Each row is followed by its class.
[ 10 -19 -11 -13 -38  26 -10  -2  -8  20   3  14  42   5  27  38  42  74
 -13  25   5  25 -24  -8  19  47  -6 -29 -25  59  37  15  -3  10  28  35
  43 -27]  M
[-15  -8 -42 -22 -24  18  -6 -39 -87  10  49  14  -9  10  -9 -38 -12  40
  -3  -7 -38  46  34 -27 -14  22   9 -14 -16  -2  11   0 -14  23  38  -3
  -6 -21]  J
[ -7  29   4 -12  12 -31 -32  34 -45  12  27 -18  30  33  27  64  21  68
 -18  31  -3  51 -29 -63   7  33 -25  11  12  38   2  40 -31 -22  -2  13
   1 -30]  V
[ 14 -44  37  20  11  48 -29  21   9  45 -36  15  51 -47  23  24  61  90
  -3  23  39  19  -9  25  12  14 -31 -23 -18  47  76  39 -12   1  26  52
  60 -22]  D
[  6 -41  16   7  19 -88  -9 -12   8 -63 -17  10  -7  61 -14   1 -15   1
  -7  -2   0 -26   6  11  34   0  22   7 -23  -2 -34  19  -5  25 -34  -7
  19  12]  J
[  4 -65  13  18  14 -76 -20  20 -13 -69 -28  -4  18  76  32  14   2  21
  -4 -15  11   6   3  -8  19   6   7  13  -4   7 -55  30   5  14 -30 -13
  15  -7]  N
[  9 -48  15  23  17 -94   0  28 -12 -49 -26  10 -13  78  18  -9  -2  -1
  -7  -4  16  -3   3  -3  25  -3  17  -9 -14 -10 -52  22   2   7 -51 -19
   8   3]  V
[  3 -52   4   8  17 -82  -8  -1 -12 -39 -25   6  16  61  21  -1  -4   8
  -7   4  13  -7  -2   4  16   0  23   4  -9  -5 -59  30  10  20 -21 -13
  -1   2]  C
[  6 -32 -32 -16  19   5  -1 -55 -38  -1  30  -1   0  19 -10 -53  -1  46
   6 -10 -32  37  11 -11  32  29  18   9  -2   5 -37  12  12  40  55 -15
  14 -25]  N
[ 12 -21   9  -7  39 -81  28  15 -10 -61 -20   1  -4  61  -9 -11 -25   0
 -20  -7 -36  -3   8   4  34 -11  24  18  -9 -14 -54  27 -10  29 -44  13
  20  15]  B
[ 33 -25 -12 -20 -32   7 -11  17   6  50 -14 -11  54  12  41  48  40 101
  -9  22  20  48 -53 -27  11  18 -33  -5 -53  41  40  33  16   5  34  14
  19 -34]  D
[ -5  -7 -11 -20 -27 -14 -23 -13 -10  52  32  14  61  -4  39  46  41  79
  -5  36  15  21 -37 -25  -1  75  -3  -1 -17  58  10  19  14   2  25  14
  26 -16]  C
[  8   5 -12 -25 -57 -22  -9  -3 -16  24  15   3  51  30  12  90  30  88
 -18   4   2  37 -50 -10  -2  42 -11  -7  -8  26  38  41  -2  10  18  25
  24 -22]  J
[ 17  40  11  -5  -5  66 -42 -49 -34   0  -6  31  13 -23   3   5  -7   5
  17  -2 -33 -17   2  -6  -8  27   8  38  11  17  62  -7 -23 -11 -19  45
 -34  34]  L
[ 23 -52  33  21  34 -80 -13   6  -1 -30 -32  12  -7  42  -3 -14   5   9
  -4 -12  39 -18   9   7  27  -4   9   5 -20  -5 -49  18   2  23 -20 -10
  22  21]  D
[ 13 -33 -28  -5  11  -9   2 -47 -39  15  23   5 -17  13 -13 -67   1  25
 -12 -12 -27  25  14 -12  27   2  17  -9  -3   7 -25  21  10  33  67 -22
  45 -18]  A
[ 25  -8 -14 -22  -3   8 -19  -2 -17   8   7  -1  56  17  24  56  27  88
 -21  16 -17  43 -43  -8   0  47 -13  22 -20  49  28  34  -6  17  42  40
  13 -18]  N
[ 57   2   3  -3 -18  48 -33 -31 -35 -14   2  30  31 -11  24  19   4  37
   2   4 -44  28   9  13  33  28   0  57  -6  11  46 -29  13  -8  17  38
 -21  25]  N
[  18  -75  -46  -12   -9   23  -17  -44  -43   16   21    8  -10    8
    2 -114   -4   44   15  -13  -27   19    9  -17   31   22    9    7
  -15    7   -2    6    1   41   71    1   42  -31]  M
[-19  15  29  17  19  38 -45 -49 -40 -28  15  19   7  -9   9 -24 -17  26
  18  29 -41   5  23 -28  39  33   1  45  11  12  32 -13 -24 -21 -23  38
  18  25]  V
[ -1  54  11  14  16  26 -26 -25 -14  -5  35  30  20 -14  17  58 -29  28
  17  -7 -34 -20  31  -4 -17  17  14  59 -16 -49  18 -17 -12  -6 -19  33
 -52  49]  L
[ 17 -21 -33 -16  16  33 -11 -80 -36  34  38   9  -5  -3 -18 -72  -4  62
 -10   3 -10  38  -5 -10  29   9  11  -5 -28  -6 -21  -8  19  34  69  -8
  29  -7]  D
[ 11 -33 -33 -11  37  24 -12 -67 -42  -6  39  -3   5   5  -2 -65   4  40
  10   1 -30  15  18 -13  34  17  16   4 -18  16 -20  22   1  38  65 -16
  26 -12]  T
[ 16 -21   3 -19 -21   3 -25   4 -26  22   1  -4  51   6  16  40  32  99
 -16  34   2  36 -31 -31  19  41 -27   1 -28  54  12  16  11 -24  15  30
  28  -4]  D
[-14 -57  28  47  50 -82  -6  15  34 -62  -2  11 -12  55  28  17 -11  20
  -5  -4   8 -17  44  12  42  -2  15  17 -48 -30 -33   9   6  31 -35 -23
  35   3]  N
[-28 -69  13  27  60 -69   8 -24  46 -46 -17  10  16  22  19   4 -19  21
 -43  47  -7 -51  30  33  23  12  25   1 -85 -25 -11  15 -11  34 -28  12
  60  29]  B
[ 20 -45   2  19   8 -82 -16  25  -2 -55 -28  -1   4  93  17  -1 -19  23
 -14   3 -14 -27 -16   1  52   5  22  20 -24 -25 -54  22  -4  -7 -54   1
   2  16]  M
[ -3  -8   6 -11 -33  -5 -18  13 -21  34   9  11  46   2  34  46  39  79
  -6  32  -4  42 -29 -25  -4  41 -26 -18 -26  55  33  21  -8  -7  16  30
  24 -12]  V
[ 19 -38  23   6  35 -78 -26  15   0 -37 -23   6   8  58  25   0  -4  17
  -1 -13  16 -27  14   5  24  -6  15   7 -12  -2 -67  25   8  -1 -32 -17
   1  25]  L
[  2  -1 -18  -5  39 -11  33 -51 -23   8  63   1 -27 -15 -20 -14  11  16
 -54  -7   5  37  14   6  38 -23  15  -9  21 -28 -12  26  14  39  59 -35
  62 -25]  J
[ 12  19  -3   4 -14  50 -38 -61 -41  -2  -3  28  29 -13  13   4 -13  17
  13  29 -39   4   5 -11  21  41  10  39  -8  13  59 -15 -15 -10 -10  43
 -26  20]  C
[ 31  26  13   5  15  25 -46 -35 -26 -18  -4  14  13  -8  13   4 -14  30
   5  13 -40  14  18 -10  48  22   8  64   5  -2  68 -16 -18  -4 -23  34
 -11  17]  B
[  2 -14  -7 -23 -32  -2 -12   1 -16  27  -3  21  46  21  30  38  33  83
 -12  30  -1  42 -42 -10  -7  42  -9 -10 -20  59  36  29   5   8  18  41
  28 -24]  C
[ -6 -74  15  20  25 -97 -25  -7  -9 -51 -24 -10  24  40   8  -9   3   9
 -13 -11  23 -21  13  11  19  -3  29   2  -2  11 -36  42  -3  41 -16 -13
  22   6]  C
[  -2  -32   23   21   21 -107  -18  -10   -7  -45  -20   36  -10   91
    9  -13  -17   -9   -9    5   -7  -19   -7   10   23   25   26    0
  -23    2  -66   14   -3   37  -53  -17   15   14]  A
[ 19 -36  17  23  41 -71  11  -3  -4 -63 -20   0   6  53   8   0  -1 -14
  -3  -3   9 -19  18  15  41   8  17  -3 -20   0 -41  21   2  30 -35 -22
   0  13]  T
[  0  -2 -27  -9  28  21 -23 -74 -40  -4  49  12   0  28  -3 -65  -4  47
  28   0 -20  30  11 -32  20  28  18  -9 -22  18 -38  -2  -1  41  57 -13
   5 -18]  T
[  4   5  18  25  35 -66  32  14  -8 -38 -29  12  -3  76   1 -11 -14   3
 -12  -8 -11   3   2  14  36  13  27 -17 -11  -5 -40  33  -3  31 -50  -3
   6  -3]  A
[ 30  17  20  16   0  26 -39 -37 -30  -3 -21  31   8  13  11 -35 -15  16
  22   7 -49   5  -9  -9  33  34   1  66   8   8  55  -3 -11  -4 -13  38
 -17  13]  A
[ 11  -6 -40 -24 -19  22  15 -66 -55  16  32  36 -26  27  -4 -44  -8  34
  13 -27 -40  36  16  -6  22  10  21 -17 -32  -2   9  19 -11  45  49 -14
  39  -6]  J
[ 22 -48  16  27  32 -97   3   7  -5 -42 -28  27 -11  82  10 -18  -4   4
 -12  -7  11  -4   6  15  34  16  24   6  -9 -12 -52  27  14  34 -23 -12
  23  -8]  A
[ 25  31   8  -1   9  60 -24 -49 -37 -17   1  26   9 -18   5  20 -20  26
   0   8 -41   4  16   0  25  25  -2  55  12  -8  64 -14  -5 -25 -13  42
 -18  33]  L
[ 26   8   9  13  14  62 -40 -60 -20 -13  -4  15   3 -12  -9  -6 -23  38
   5  20 -16   8  10 -12  43  14  -7  53 -10 -20  49 -26  -2 -18   8  40
   8  20]  D
[  8  -9  -3 -15 -13  15 -11   8 -22  37   6   1  37   6  19  39  34  93
 -22  25  19  45 -33 -21  10  42 -25 -11 -23  42  33  26   4  -2  15  26
  43 -24]  D
[-27  -1 -37  -3 -11  22  24 -50 -35  15  41  22 -12   1 -10 -19  -7   4
   7  -8 -24  17  18  -8   3  17  13 -55 -36   0   5  15 -28  47  16 -21
  34 -22]  J
[  8 -47  16  29  32 -89  -7   3   7 -65 -16  -2  24  75  23  12  -5  28
  -8  -9  -1   0 -15   5  35   7  18  21 -15 -12 -72  22  16  18 -40 -19
 -10   8]  N
[ 17  33   1 -20 -17  -5 -11  26 -41  19  11  20  52  30  43  47  26 102
 -27  12 -20  72 -45  -6 -11  20  -7 -12 -14  42  16  15  -4  -6 -14  35
  -2   3]  B
[ -7 -26  13   8  21 -80 -33  17   4 -45 -12   3  21  75  35   4 -19  23
  -5   0   6   3   0   1  13  -4  17  -1 -21  -9 -49  11 -10  33 -56  -7
  12  -1]  B
[ 21  25  16  -1 -12  44  -9  -4 -66 -14  17  19  25 -24  20  10 -22  40
   1  -8 -51  36  31  30  31   0 -12  46  16 -19  47 -11  -4 -29 -16  22
 -12  51]  J
[ 14 -12 -30 -27   8  17   1 -36 -31  33  53  17 -12  -1   2 -75   9  71
  -5  -1 -30  34  12  -9  14   7  22   4 -40  15 -23 -11  17  30  86  -5
   7   4]  M
[ 10 -31   7   7  31 -79  -5  16   2 -52 -15   3  10  65  24  20 -25  -6
 -11 -13  14 -28  10   2  10   7  11   6 -18 -16 -57  22  -1  23 -48 -10
   2  13]  L
[-28  23  44  19 -27  81  15 -29 -72 -23  -6  18  18 -84   2 -31   6   7
  13 -22 -11  33  42  12 -53 -18 -16  -5  35  28  43 -31 -11 -43  25  40
 -16  93]  V
[ 11 -31  21  30  18 -85   0   5 -10 -29 -39  24   0  81  23 -23 -10 -10
  -8  -7   5 -13  -7  10  18  15  18   1 -13 -11 -48  29  -1  24 -42 -11
   7   9]  A
[  3 -15   9  12  26 -91   4  11  -1 -54 -17   4  18  61  19  33 -13 -21
 -11  -1   4 -16  -7  -7  21   7  22   8   3 -23 -68  22 -10  23 -71 -14
  -4   4]  B
[ 12  10   7 -26  -7   5 -20  25 -21  13  -3   1  60   1  35  54  36  87
 -14  19 -11  49 -28 -18  -3  28 -16   2  -6  63  42  31 -18   3   8  47
  25 -16]  B
[ 18 -37   7  12  12 -81  -3  -9  -4 -57 -20   8   7  85  13  20  -3  -7
   9  -2   7 -16   5  -5  32  18  16   3 -19 -14 -55  22   6  33 -34 -16
  -6  -6]  T
[  1  21   2   1  -5  43 -49 -47 -35   3   7  31  12   3  16  -5 -19  30
   7  26 -39   9  -6  -3  22  31   9  52   8  -5  52  -9 -11 -10 -21  38
  -7  14]  C
[ -7 -25 -31 -21  14 -18   5 -51 -38  -9  42   7  23   7  -2 -33 -13  55
  -8   6 -46  35  14 -11  13  18  21  -2 -30   4 -39  -1   2  48  32   2
  16  -2]  B
[ 33 -18  10 -18   7  20 -23  -1 -24  26  -8  -9  51  -6  -2  10  30 101
 -27  31   7  30 -21  -3  44  44 -19  -4 -14  57  29  23   0 -10  26  50
  55  -4]  D
[ 15 -29  12  29  33 -55  28  24  25 -37 -10   1 -16  40  -6   8  -9  22
 -21 -15 -17  -5  14  32  40 -20  18  13 -23 -47 -32  11  21   1 -20  -8
  10  15]  N
[  4   6   1  -2   5  18 -35   6 -22  38  21   1  42   7  31  10  28  93
 -27  16  -8  34 -16   5  10  50  -4 -18 -32  51  32  17 -13   1  17  21
  28  -2]  N
[ 18 -10   1 -27 -27  -3 -10   7 -13  51 -20  23  43  28  45  28  45  87
 -22  43   7  40 -51 -15  -7  46 -12  12 -20  50  51  39  12 -10  26  50
  14 -28]  C
[  9 -29 -34 -15  22  17   4 -42 -46  -3  31  -3   5  22   4 -56  -2  50
  -1 -11 -41  39  15 -16  40  26  18   9  -8   9 -28  21   9  35  49  -7
  30 -26]  N
[ -3   1   7  10  -6  36 -41 -64 -38  -8   0  32  27  -8  24 -10  -8  16
  14  15 -18   0  -1  -3  13  40  13  47  13   8  47   0  -8   5 -12  31
  -2  19]  C
[ 13 -28 -31 -30  28  26 -24 -46 -44  -6  52   9  10   8  -4 -48  -8  49
  26  10 -48  33  34   5  39  23   8   6 -18  13 -26  -1   5  55  57  -5
  14 -29]  T
[  9  13   6 -12  -6   6 -15   9  -7  40  22   4  47   2  20  63  27  98
 -29  31   5  24 -33 -24   6  35 -20  -4 -50  38  19  19  -7  -9  18  38
  44  10]  D
[ -2  19   7   0 -23  41 -30 -67 -36  -9   5  11   1 -22 -18  23  -9   0
  19  27 -48   7  -5 -32  34  21  -7  53  41 -19  30 -10  -9 -40  -1  25
 -15  14]  V
[ 47 -11  -5   2 -16  27 -56  -1 -27  36  -1  24  26   8  36  41  45  74
   6   7  24  35 -17   4   1  36 -24 -16 -23  44  66  17 -16  -2  49  13
  17 -12]  T
[ 14 -53  35  22  35 -84 -19  11 -17 -37 -40  -1  19  62  35 -28   9 -22
  -7   9  32 -30  14  -3  14  21   0  12  -5   0 -43  34 -10  19 -30  -5
  -5   4]  T
[  0 -15   7 -18 -34  -5 -17  12 -33  34   7  15  31   5  31  39  42  73
 -21  38  -9  35 -25 -31  -8  43 -22   1 -17  49  44  24  -5 -18  17  40
  31 -11]  V
[ 19  21  15  -6  16  57 -61 -42 -31   0   2  24  19 -23  18   1 -14  28
  13  19 -36  -6  10 -10  11  21  -9  64  10   6  51 -11 -15 -24  -4  40
 -29  26]  L
[  6 -24  29  12  37 -92   3  10  -3 -49 -37  10   5  58  15  -5  -7  -1
 -11  -3  -3 -11   3   2  21   0  20  16 -11  -6 -38  28 -14  22 -55   1
   2  22]  B
[-10 -26 -12 -24 -34  -3 -11   1 -13  33   5  11  56  14  30  40  28  85
 -16  40 -10  33 -35 -12  -7  44 -12 -10 -25  46  26  30   6   6  22  42
  32 -27]  C
